[ 19.1  -6.6 -42.4 -23.3  -9.9   9.6  -5.5   2.3 -37.5 -14.6  -8.5   2.6
 -16.3  -4.0 -28.9   5.3 -13.0   9.0   8.9  14.0   4.6  25.5  -0.4 -24.8
  14.5  -9.3 -26.6  10.7 -25.4 -10.1   1.1  10.9  -4.6   7.2  10.2  -4.3
  -7.5  -0.9  -6.2 -21.1   9.0 -12.4] | D:q499
[-16.7 -28.9 -12.4 -31.1  10.4   0.8 -19.0 -15.0 -34.1 -13.1 -14.9  16.6
   0.6   2.8 -10.5  30.1 -15.6  17.8   0.9   8.1  15.7  31.4   1.8  -9.3
 -28.8  -7.8 -36.2   4.8 -40.9   7.5   9.5  18.1  -2.9 -11.6 -11.9 -12.2
  13.3  -1.4  -6.1  -3.0  -4.3  -3.8] | A:q439
[ -1.4 -10.0 -15.5 -17.1   7.7  -5.4 -15.5  -9.3 -29.0 -12.0  -5.2  21.8
 -25.2 -12.7   7.5  16.0  -2.3  11.0   1.4  18.6  12.2  21.2   2.3 -12.9
 -23.1  -6.7 -29.2  -7.0 -49.2   5.9  24.0 -28.4  -9.1  -2.1  -8.5  -8.8
  -9.2  -7.2 -18.7   7.7   5.8  -8.2] | R:q76
[-19.0 -24.5 -49.5 -13.4 -13.8   2.2 -22.2 -13.4 -46.1  -6.8  -4.6   0.6
  -5.5   3.9 -48.4 -15.5 -19.4  21.1  14.8  34.3   1.4  57.0  -2.9 -33.0
  -8.8 -23.6 -50.9  16.3 -45.3  -4.1 -12.0  73.1  -2.3   5.7  14.8  -4.5
   0.3  -6.0  -6.3   7.6   8.6  -3.4] | D:Q200
[  8.8 -20.4  -9.6 -12.1   2.3  -7.8 -10.3  -6.5 -26.2   5.6   2.3   2.7
   9.9   5.8   0.0  42.6 -13.6  10.7   2.6  10.4   2.6  17.8  13.3  -0.5
   8.7   0.8  10.1   3.6 -34.4   9.0  18.1   7.5 -12.3  -7.9   0.9 -11.2
  -8.1 -21.2  -9.5  -8.4 -13.4  -8.8] | L:q576
[  9.1  -4.7 -34.1 -30.6   4.8   7.5  -7.1 -22.3 -55.9 -11.7 -11.6  22.3
 -12.6  -9.9  -2.8  31.0 -10.7  27.5   1.5  30.4  20.8  27.8  -3.6 -14.1
  -3.0 -13.1 -35.2  15.4 -74.3  16.1  22.5 -22.0 -11.2 -14.7 -15.3  -8.2
  -2.5 -20.0 -10.2  -5.0   1.3  -9.9] | R:q76
[ -3.2  -7.3 -46.8 -27.2 -10.2  -5.2 -33.4 -12.9 -61.6   1.3 -14.5   1.4
  20.6  -8.9 -30.6  19.8 -25.4  34.3  14.2  36.3  18.9  39.1  -2.5 -11.5
   1.0 -14.7 -15.4  12.5 -72.8  -7.9   0.4  51.2  -4.2 -16.8 -13.2  -2.7
   3.0  -0.6 -13.5  -4.5   0.3  -8.1] | D:q499
[  4.8  -4.9 -63.0 -28.9   1.5   4.4 -16.1  -9.8 -55.3 -10.3 -14.2  12.9
  -8.0 -15.8 -26.6   2.6  -8.5  18.4   2.4  34.5   9.2  44.9  -8.8 -31.8
  16.1 -15.0 -38.6  13.3 -63.5  -3.9   0.3  16.0   0.5   4.3 -12.5  -7.7
  -0.7  -5.8 -19.1 -20.5   6.4  -6.3] | D:q499
[ -7.8  -9.3  23.7 -13.3   5.2  -5.1  -7.0 -11.4  -5.5  -0.1 -12.0   0.2
  14.4   8.9  -0.2   8.7 -18.7  26.6  -5.7  12.5  15.0   4.0   6.8  26.6
 -27.6   0.9  -2.1  -7.6 -12.7   5.7   4.7  10.9 -11.3 -23.9 -19.9  -7.0
  11.6  -9.8   1.2   9.6   0.8 -11.7] | A:Q215
[ -2.2  -9.5 -51.8 -19.5  -7.8   2.8 -15.7  -4.9 -51.9   0.9 -14.2   2.5
   9.4   0.7 -23.6   7.5  -7.3  13.0  11.7  23.6  -3.0  25.4  -7.1 -11.5
  23.7 -10.5 -19.6   9.4 -60.8 -15.0   0.4  17.8   2.6  -4.8  -3.1  -0.7
   2.4  -0.7  -7.6 -17.7  -3.9  -1.3] | D:q499
[ 15.1 -13.6  -4.1  -6.0  -5.0  -9.8  -6.0   8.9 -16.5  -3.7   3.0   3.1
   4.4   3.3  -7.3  -5.8 -24.7  10.7   4.9  12.3   6.9   5.3  17.6 -10.3
 -13.2   2.5  -9.5  -3.7  -3.9   8.5   7.8  24.4 -15.7  -7.1   0.2  -5.6
 -17.2  -6.5  -7.6   2.4   4.5 -11.3] | L:q410
[  3.8  -0.1 -25.8 -29.8  -2.9  -1.8 -15.0 -20.5 -49.8  -0.4 -12.6   7.9
   4.2 -11.9  -2.3  28.3 -16.6  22.4   2.6  22.4  16.4  18.7   4.7   4.8
   2.2 -21.7 -14.4   7.2 -47.6   0.5  15.1  -0.9  -6.1 -12.2 -12.6 -12.7
   4.9 -12.7  -6.6 -10.1   0.2  -8.0] | R:q76
[ -7.1 -14.3  21.6 -32.0  15.6   0.7 -11.3 -31.9 -21.9  -2.9 -15.7  18.3
  -1.6   4.9   8.4  32.5 -11.7  23.5  -8.6  -1.1  21.6  13.8  -1.6   1.2
 -36.6  -5.9 -15.8  -1.2 -25.7   8.4  15.7 -10.2 -10.5 -17.2 -30.5 -12.4
  28.8  -5.8  -5.1  -6.8 -11.5  -6.7] | A:Q215
[  2.0 -21.5 -14.2 -47.5   6.6   6.4 -19.4 -32.5 -56.5   4.4 -19.1  11.9
  16.5   4.3  -6.6  52.7 -32.5  48.8  -2.8  26.8  26.2  26.3  12.5  -2.5
 -25.1 -12.6 -19.0   7.6 -68.0  -5.5  21.5  18.6 -20.0 -37.9 -29.8 -16.4
  12.8 -22.7 -16.9  -4.4  -7.1 -11.9] | A:q439
[-13.7   0.2  23.3  -9.8  14.1  -3.3  -5.1 -17.6   3.7 -10.2  -0.6   6.6
   3.8   5.9  27.8   7.3 -11.4   6.5 -10.0  -1.6  28.3  -3.6   0.0   5.9
 -34.3  -0.9  -2.5  -9.8   6.2   2.0   2.5 -19.7 -10.4  -4.5  -9.8 -10.5
  25.9 -10.9  -7.5  -6.1   2.4  -5.4] | A:Q215
[ 13.3 -27.3 -21.0 -25.8  -2.8 -12.7 -19.9  -9.6 -34.9   4.5   5.2   5.7
  20.6  -0.1 -10.9   1.3 -48.4  22.6   0.5  44.7  17.6  30.6  17.3 -20.7
  -7.2  -7.5 -15.3  -7.3 -45.5   1.8   6.1  41.5 -21.1 -14.7   3.5 -14.6
 -13.2 -23.1 -18.4  -1.9   3.2  -7.8] | L:q410
[-13.3   0.8 -18.1 -27.5   0.6  17.9 -22.9 -23.2 -48.5 -10.5 -18.0   9.6
 -21.7 -14.6 -10.1  10.2  -3.9  17.9   1.4  29.2  19.9  32.2  -5.0  -7.8
  -8.2 -14.2 -35.0  10.7 -63.3   4.0   3.6  -1.5   0.0 -11.3 -13.4   0.1
   1.6  -9.2  -9.7   8.5  -1.8 -12.0] | R:q76
[-14.1 -20.7  -1.9 -20.4   9.0  -2.2 -14.0 -17.9 -32.3   0.6 -16.7  18.9
  10.9  10.8  -3.4  38.4 -12.8  25.8  -2.9  15.2  11.8  11.1   7.3   1.3
 -29.2 -12.0 -11.6   1.9 -41.8   9.4  14.1   1.1 -12.6 -19.4 -23.6 -28.7
   1.8 -15.3  -7.6   5.0  -2.8 -11.0] | A:Q215
[ 12.5 -24.5   6.8  -3.7  -1.5  -8.3  -0.8  -0.1   0.3  -6.0   5.8   8.4
 -17.1   1.7  -6.1 -21.7 -16.8   4.7  -3.8  10.4   5.2  11.1   8.2 -22.9
 -14.5   2.7 -22.8  -4.1  -4.1  16.5   5.0   7.5  -9.1   0.4  13.5   2.2
 -20.3  -5.8  -3.5  12.4   5.6 -10.0] | L:q410
[ 13.4   6.7 -36.3 -30.2  -1.7   1.8 -11.4 -16.3 -24.6  -4.8  -9.2   9.6
 -10.9 -30.3  -5.3  17.5  -5.8  12.9   2.4  24.6   9.4  24.2   1.0  -7.8
  12.7  -7.6 -21.1   9.1 -49.2  -3.0  15.8 -24.1  -5.4  -4.3  -5.2  -2.1
 -10.1 -19.0 -10.2 -16.7   5.3  -7.9] | R:q715
[ -5.5   4.9 -42.8 -17.2   1.6   6.6 -16.7 -15.0 -36.8  -1.2 -12.4   6.3
   2.2 -21.9  -0.4  23.2  -3.5  13.6   6.8  29.1   8.7  16.1  -3.1  -4.5
  13.5 -11.5  -7.4   7.4 -58.4 -10.1  12.8 -11.5  -4.0  -6.2 -11.1  -4.0
   6.4 -17.4  -0.7 -20.3  -6.1  -0.5] | R:q715
[ 11.2  14.3  -5.1  -5.5   0.5   0.1  -0.6  -6.9  -9.2  -2.9 -13.5   0.3
  -7.0  -4.8   5.3  10.5 -12.3   8.7   1.2  -0.4  22.8   3.1   4.2   5.2
   7.2  -0.9   0.3  -8.8  -7.0   2.2  10.0 -19.3  -0.7  -6.4 -13.1  -1.4
  -1.6  -6.4 -10.0  -5.7   0.0  -1.8] | R:q715
[  5.2   1.6 -36.7 -32.6 -11.6   3.3 -21.9 -11.2 -47.2  -7.9 -24.3  10.0
  14.4  -7.4 -32.3   1.1 -20.6  19.2  -0.1  36.0   7.6  40.5  -5.4 -12.2
  11.3 -10.0 -24.1   6.0 -53.0 -10.6   2.3  29.0   1.1  -8.9  -3.0  -3.7
  -6.6  -6.6  -9.3 -13.9   1.9  -7.2] | D:q499
[-11.3 -17.1 -21.0  -7.9  -9.9   7.3  -6.3  -6.5 -30.5 -12.1 -11.5  19.0
 -15.5  -3.3 -33.7 -15.9   5.5   6.4   8.5  17.4   5.5  40.3 -23.6 -21.3
   0.6  -4.7 -40.1   3.2 -36.1   2.0   2.3  32.4   6.9  11.8   5.8   8.4
 -13.0   8.7  -3.4  23.1  10.7  -4.6] | D:Q200
[ 17.6 -15.5   1.7  -0.2  -3.5 -18.8   3.6   2.8  -7.8   2.1  13.7   3.1
  -9.6   5.4 -11.2  -6.9 -17.4   1.8  -0.5  -0.8  -1.5   5.2  13.2 -15.7
  -7.4  13.2  -3.9  -0.5   2.7  12.2   6.0  17.5   1.1   3.7   3.4  34.6
 -37.9  -2.4  -4.6  23.0   5.4 -16.7] | L:q410
[-20.3 -12.7  -3.7 -29.4  -2.4  -0.5 -29.8 -11.7 -42.8  -1.0 -21.4  10.0
   8.3  -0.2 -18.3  14.9 -16.6  41.0   2.1  24.8  16.0  38.1   9.3  -3.7
 -24.2 -11.6 -25.2   6.8 -49.1   3.5   9.9  44.9  -4.2 -28.7 -22.3  -7.2
   7.7  -0.5  -7.9  20.0  -5.3  -6.5] | A:q439
[  3.6 -10.6 -33.7 -22.7 -10.8   0.6 -18.1  -5.4 -44.4  -8.0 -13.4   3.2
  -0.5  -2.9 -25.6  -1.0 -16.3  15.7   8.6  26.5   6.7  39.0   7.1 -20.0
   8.6   5.7 -24.9  12.9 -44.9 -20.8   0.9  16.8  -1.2 -10.7  -2.9  -0.9
  -2.4   2.1  -6.4  -7.0   2.4 -11.4] | D:q499
[ 14.6  18.6 -16.1 -17.6  -5.8   8.0 -12.0 -11.9 -26.3  -4.6  -9.1   3.6
  -8.9 -23.2  -9.8   9.9  -5.8  15.8  -4.3  13.6  11.4  16.9  -1.4   1.2
   7.5   4.8 -10.8  -7.3 -34.9   7.4  10.5 -19.6  -1.0 -11.4 -21.2  -4.7
  -5.3  -5.9  -6.9   1.1   4.2  -4.2] | R:q76
[  7.8 -28.0  -9.0 -20.6  -8.1 -12.4   0.3  -9.8  -8.3  -6.5  19.5   6.7
   2.1  14.9  -3.1  10.9 -22.0   2.9   1.4   4.4   6.1  10.5  12.8 -29.4
 -11.1   9.0 -15.7  -3.0  -4.6   7.1   6.0  19.5 -20.3  -2.1   5.2 -14.7
  -5.9 -14.8  -3.5 -12.9  -1.4 -11.1] | L:q410
[-14.9 -18.7  -7.3 -16.9  -5.7 -21.1  -6.7 -14.5 -30.2   5.4   3.9  -0.9
   4.7   6.8 -10.1  33.7 -18.9  24.3  -0.8  -1.9   0.1   5.6  11.5 -12.5
  -2.8  -0.8   0.4   1.3 -19.9  10.5   8.3  18.9  -1.4  -8.6  -7.7  -3.3
 -22.7  -3.5  -5.6   8.1   3.4 -11.8] | L:q576
[  2.2   4.5 -24.6 -15.1 -23.2   8.1 -16.0 -18.2 -40.4  -6.3  -9.7  13.2
  -2.1 -14.2  -6.1  10.1 -13.4  17.6   2.7  24.6  10.6  17.5  -1.9  -1.0
   2.3  -4.8 -20.0  -6.5 -48.3   1.9  19.4 -13.3   8.3  -7.3  -8.9 -10.8
   2.5 -19.8 -15.6  -3.9  -0.9  -6.0] | R:q715
[ -7.6 -22.0   3.2 -19.0  19.7  -1.1  -9.5 -13.4 -30.6  11.6  -6.0  13.8
  25.9   4.8   4.9  53.6 -19.5   8.6  -4.0   9.5  12.9   6.9  11.6   8.7
 -19.9  -5.8   1.7  -0.1 -40.8   8.0  13.6   4.8 -12.8 -25.4 -24.3 -19.2
   9.8 -10.2  -9.8  -0.4  -9.7  -7.4] | A:Q215
[-16.0 -20.9   8.2 -23.1  14.6  -2.5 -16.0 -16.6 -24.1   6.1  -2.0  22.3
  12.2   2.0  -0.5  26.0 -22.3  23.2 -12.5  24.2  20.1  17.2   0.7   1.7
 -46.9 -11.1 -12.8   3.7 -42.0   8.7  12.2  11.3 -16.5 -22.5 -18.5 -18.0
  15.5 -17.8  -4.0 -16.4  -4.9 -24.2] | A:Q215
[-15.0  -6.1  20.6 -15.5   2.4   2.9 -11.6 -17.7 -20.2   1.5 -12.6  10.6
  -2.1   4.4  -2.9  10.4 -10.2  28.6  -5.1   0.4  13.6   9.3   4.7  -7.3
 -32.5   3.3 -26.9  -0.9 -24.7  24.1  11.6  13.9   2.3 -23.0 -17.4   7.3
   9.4  12.4  -3.8  26.8  -7.6  -5.4] | A:q439
[ 20.2  -8.9 -37.2 -32.3  -2.7   3.5   2.7 -13.2 -36.9  -9.2   0.4   9.3
  -7.9 -11.1  -2.6  25.4  -6.8   7.6   3.7  15.7  10.2  17.6   1.7 -15.6
   3.3   3.8 -22.2   4.2 -30.5  -2.8   8.9 -16.0  -4.4   1.7  -1.2  -4.9
  11.6 -10.3 -10.5 -40.8  -1.6   0.3] | R:q715
[ 11.7   3.6 -54.2  -5.4 -15.5   1.7 -14.1  -0.5 -43.7  -7.8   1.5  -2.4
  -2.2 -14.0 -24.8  16.4 -13.7  15.6   9.8  17.6  -3.7  42.4   2.4 -12.5
  33.0  -3.0 -12.2   8.4 -41.7  -6.4   1.1  14.4   1.1 -10.0   0.3  -4.2
 -19.1  -5.9  -8.2  -6.2   5.3 -13.4] | D:q499
[ -6.6   8.4 -34.5 -15.7 -21.2   5.5 -17.7   0.2 -38.0 -11.8 -14.8  -5.5
  -0.4  -6.3 -38.9 -20.7 -10.9  17.7   7.6  24.5  -2.5  34.4  -1.6 -20.0
  14.3 -17.1 -26.7   7.8 -28.5  -9.2 -11.2  40.3   5.1  -1.7   1.3   4.4
  -3.2   5.7  -6.1  -1.1  10.0  -0.1] | D:q499
[ 14.0 -41.4 -23.1 -27.2   3.1  -4.2  -7.0 -25.1 -41.1   2.8  12.0   7.8
  11.1  12.4  -3.1  39.8 -28.6  23.3   6.4  13.1   8.5   9.4  14.1 -24.7
  -8.5  -2.0 -18.3   9.9 -44.5   8.7  12.6  30.0 -12.0 -17.2   2.5 -10.5
 -16.0 -12.2 -15.2 -15.1  -0.4  -8.1] | L:q576
[ -1.1  21.2 -49.6 -27.6  -8.3   7.7 -28.7  -7.5 -48.1 -12.4 -23.2  -0.7
  -6.6 -19.9 -28.1   2.0 -12.5  26.0   8.5  44.3  13.4  41.3  -3.8 -10.2
  16.1 -13.0 -24.7   6.4 -56.6  -9.9   1.1   3.5   5.0 -10.6  -6.7  -6.6
   3.5  -3.9 -12.1 -16.9   4.3  -3.3] | D:q499
